Here is a tiny trained network, its code and every weight. The questions are about switching its units off for an input and a target symbol, where a switched-off unit gives its printed mean instead of its output.

import numpy as np


def w(rows, s, z=0):
    codes = np.array(rows[::2]) - 128.0
    scale = np.full(codes.shape[1], s)
    scale[-1] = z or s
    return codes * scale


def norm(h):
    return h / np.sqrt((h * h).mean(-1, keepdims=True) + 1e-5)


def f(y):
    return np.maximum(y, 0)


def softmax(a):
    e = np.exp(a - a.max(-1, keepdims=True))
    return e / e.sum(-1, keepdims=True)


def log_softmax(a):
    a = a - a.max(-1, keepdims=True)
    return a - np.log(np.exp(a).sum(-1, keepdims=True))


def net(x, mask):
    ids = ['αβγδεζηθλμξπσφψω'.index(c) for c in x.split()]
    T = len(ids)
    res = E[ids] + P[:T]
    u = 0
    for l in range(2):
        q, k, v = (norm(res) @ M[l].T for M in (Q, K, V))
        z = softmax(np.where(np.tri(T) > 0, q @ k.T / 2**0.5, -1e9)) @ v
        res = res + np.where(mask[u], z, O[l][:, -1]) @ O[l][:, :-1]
        u += 1
        y = f(norm(res) @ A[l][:, :-1].T + A[l][:, -1])
        res = res + np.where(mask[u : u + 8], y, B[l][:, -1]) @ B[l][:, :-1]
        u += 8
    return log_softmax(norm(res)[-1] @ U[:, :-1].T + U[:, -1])


Q, K, V, O, A, B = {}, {}, {}, {}, {}, {}
E = w([
[136,187,149,133],'α',
[142,53,250,94],'β',
[105,187,62,101],'γ',
[129,196,142,154],'δ',
[139,146,163,145],'ε',
[57,141,200,74],'ζ',
[69,136,114,13],'η',
[42,115,58,159],'θ',
[165,75,83,115],'λ',
[130,192,146,144],'μ',
[218,76,222,206],'ξ',
[109,191,181,57],'π',
[166,178,109,136],'σ',
[203,71,169,146],'φ',
[133,191,146,137],'ψ',
[139,109,66,102],'ω',
],0.019)
P = w([
[254,71,150,52],'0',
[144,56,143,245],'1',
[136,69,140,240],'2',
[138,64,140,234],'3',
[136,61,144,234],'4',
[135,64,140,229],'5',
[133,58,144,236],'6',
[137,54,146,213],'7',
[132,55,147,220],'8',
],0.0045)
Q[0] = w([
[123,249,255,196],'L0H0',
[172,75,54,176],'L0H0',
],0.0091)
K[0] = w([
[255,156,145,15],'L0H0',
[67,92,45,238],'L0H0',
],0.0098)
V[0] = w([
[21,138,47,199],'L0H0',
[113,44,206,252],'L0H0',
],0.0032)
O[0] = w([
[255,197,135,168,2],'L0H0',
[109,182,113,128,71],'L0H0',
],0.0088,0.0025)
A[0] = w([
[221,181,32,86,86],'L0N0',
[50,67,146,165,69],'L0N1',
[129,131,67,223,163],'L0N2',
[109,95,168,113,182],'L0N3',
[129,79,2,171,122],'L0N4',
[185,51,180,17,2],'L0N5',
[172,6,25,23,135],'L0N6',
[57,64,97,68,115],'L0N7',
],0.01,0.0054)
B[0] = w([
[12,102,27,183,172],'L0N0',
[104,245,64,122,173],'L0N1',
[161,90,159,29,255],'L0N2',
[131,122,156,71,190],'L0N3',
[74,45,223,200,170],'L0N4',
[97,214,80,105,149],'L0N5',
[254,179,142,154,179],'L0N6',
[34,72,128,10,170],'L0N7',
],0.0076,0.006)
Q[1] = w([
[152,252,201,137],'L1H0',
[133,90,137,93],'L1H0',
],0.025)
K[1] = w([
[238,254,83,89],'L1H0',
[117,5,194,60],'L1H0',
],0.0099)
V[1] = w([
[70,142,222,190],'L1H0',
[98,219,94,252],'L1H0',
],0.005)
O[1] = w([
[96,84,183,172,250],'L1H0',
[72,8,149,84,167],'L1H0',
],0.014,0.0019)
A[1] = w([
[158,70,161,33,107],'L1N0',
[100,160,5,43,175],'L1N1',
[115,69,137,145,3],'L1N2',
[99,137,144,88,168],'L1N3',
[117,160,74,127,190],'L1N4',
[34,125,68,192,54],'L1N5',
[162,139,32,150,128],'L1N6',
[192,59,38,183,84],'L1N7',
],0.014,0.0054)
B[1] = w([
[220,208,92,40,234],'L1N0',
[87,70,163,183,228],'L1N1',
[161,152,254,117,164],'L1N2',
[91,135,38,170,255],'L1N3',
[162,56,67,83,174],'L1N4',
[168,39,92,39,181],'L1N5',
[120,27,169,167,154],'L1N6',
[53,175,37,132,181],'L1N7',
],0.0095,0.0059)
U = w([
[103,246,169,196,143],'α',
[182,217,175,86,117],'β',
[70,120,233,189,111],'γ',
[86,114,111,122,197],'δ',
[83,48,213,136,76],'ε',
[25,134,141,71,41],'ζ',
[157,145,29,18,3],'η',
[160,86,212,14,61],'θ',
[196,112,66,188,229],'λ',
[104,146,70,143,206],'μ',
[191,132,222,172,218],'ξ',
[99,107,64,205,106],'π',
[83,25,85,101,134],'σ',
[255,184,119,137,135],'φ',
[170,94,109,136,186],'ψ',
[142,219,45,133,111],'ω',
],0.017,0.0042)

Each question gives the input, a string of symbols that net reads in full, and the target symbol t.
The units are the heads (2 rows each of Q, K, V and O) and the neurons (one row each of A and B). Each row of codes is followed by its name. A weight is (code - 128) times the scale printed after its matrix; where a second scale follows, it is the last column's (O, A, B and U).
mask holds one flag per unit, layer by layer, with each layer's heads first. A switched-off unit (its flag False) gives its mean, the last column of its rows in O or B, instead of its output. The means were averaged over made-up inputs and are rounded, as every weight is.
A unit's drop is (log p(t) with every unit on - log p(t) with that unit switched off) / (log p(t) with every unit on - log p(t) with every unit switched off).
The circuit of an input: a set's keep is (log p(t) with only the set's units on - log p(t) with every unit switched off) / (log p(t) with every unit on - log p(t) with every unit switched off). Starting from the 12 units with the biggest drops (on a tie, the unit counted first), units are removed one at a time, each time the one whose removal leaves the highest keep (on an exact tie, the one counted first), for as long as the keep stays at least 0.8.
circuit, biggest first: the units of the circuit, biggest drop first
top k neurons: the k neurons with the biggest drops, biggest first
k most important neurons of layer l: the k neurons of layer l with the biggest drops, biggest first
input σ δ ψ δ θ μ, target η: circuit, biggest first -> L0N0, L0N6, L1H0, L1N0
input ζ η ζ α, target γ: top 3 neurons -> L0N7, L0N4, L1N0
input π β σ δ δ ψ μ θ, target ε: circuit, biggest first -> L0H0, L0N4, L1N2, L0N2
input σ δ ξ ζ σ λ δ δ, target η: circuit, biggest first -> L0N0, L0H0, L1H0, L0N6
input η θ ψ δ δ δ μ λ α, target φ: circuit, biggest first -> L0H0, L1H0
input γ μ δ δ, target ξ: top 3 neurons -> L0N4, L0N0, L1N0
input β ξ μ ε γ δ δ δ ε, target ζ: circuit, biggest first -> L0H0, L0N1
input μ γ ψ, target α: top 2 neurons -> L0N0, L0N2
input ψ σ δ π δ ε, target ω: circuit, biggest first -> L1H0
input λ ζ ζ ξ φ δ, target λ: top 3 neurons -> L0N6, L0N5, L0N7
input σ ζ δ μ μ μ μ, target η: top 3 neurons -> L0N0, L1N0, L0N6
input μ δ δ δ γ μ λ, target λ: circuit, biggest first -> L0N6, L1N7, L0N4
input μ δ ψ ψ γ μ μ μ η, target η: top 3 neurons -> L1N0, L0N6, L1N3
input ζ η μ, target γ: top 4 neurons -> L0N7, L0N4, L1N0, L0N3
input θ μ λ δ λ γ σ β δ, target β: top 4 neurons -> L0N2, L0N0, L0N4, L1N1
input ξ δ δ μ δ δ δ, target ε: circuit, biggest first -> L1H0
input φ δ μ, target π: 2 most important neurons of layer 0 -> L0N6, L0N5
input η φ θ δ θ ω σ, target σ: top 3 neurons -> L0N0, L1N5, L1N0
input δ σ ω θ ε, target θ: top 2 neurons -> L0N2, L0N4
input δ δ π, target η: circuit, biggest first -> L1N0
input ε γ μ δ ξ η ψ, target σ: 2 most important neurons of layer 0 -> L0N1, L0N7
input γ μ ζ β ε δ δ η μ, target ξ: 3 most important neurons of layer 0 -> L0N4, L0N0, L0N7
input λ η δ, target λ: top 4 neurons -> L0N6, L0N5, L1N4, L1N0
input μ π η ψ δ, target α: 4 most important neurons of layer 0 -> L0N7, L0N0, L0N1, L0N4
input δ δ η δ ψ, target θ: 2 most important neurons of layer 0 -> L0N7, L0N2
input σ δ μ ζ α, target η: top 3 neurons -> L0N6, L0N0, L1N0
input ξ δ θ δ ζ μ ζ δ ω, target π: top 4 neurons -> L0N0, L0N6, L1N7, L0N2
input ζ δ λ δ σ μ, target γ: 2 most important neurons of layer 0 -> L0N4, L0N0
input δ δ δ δ σ π ψ, target θ: top 2 neurons -> L0N2, L1N0
input ζ σ μ σ α δ, target γ: top 3 neurons -> L0N1, L0N6, L1N0
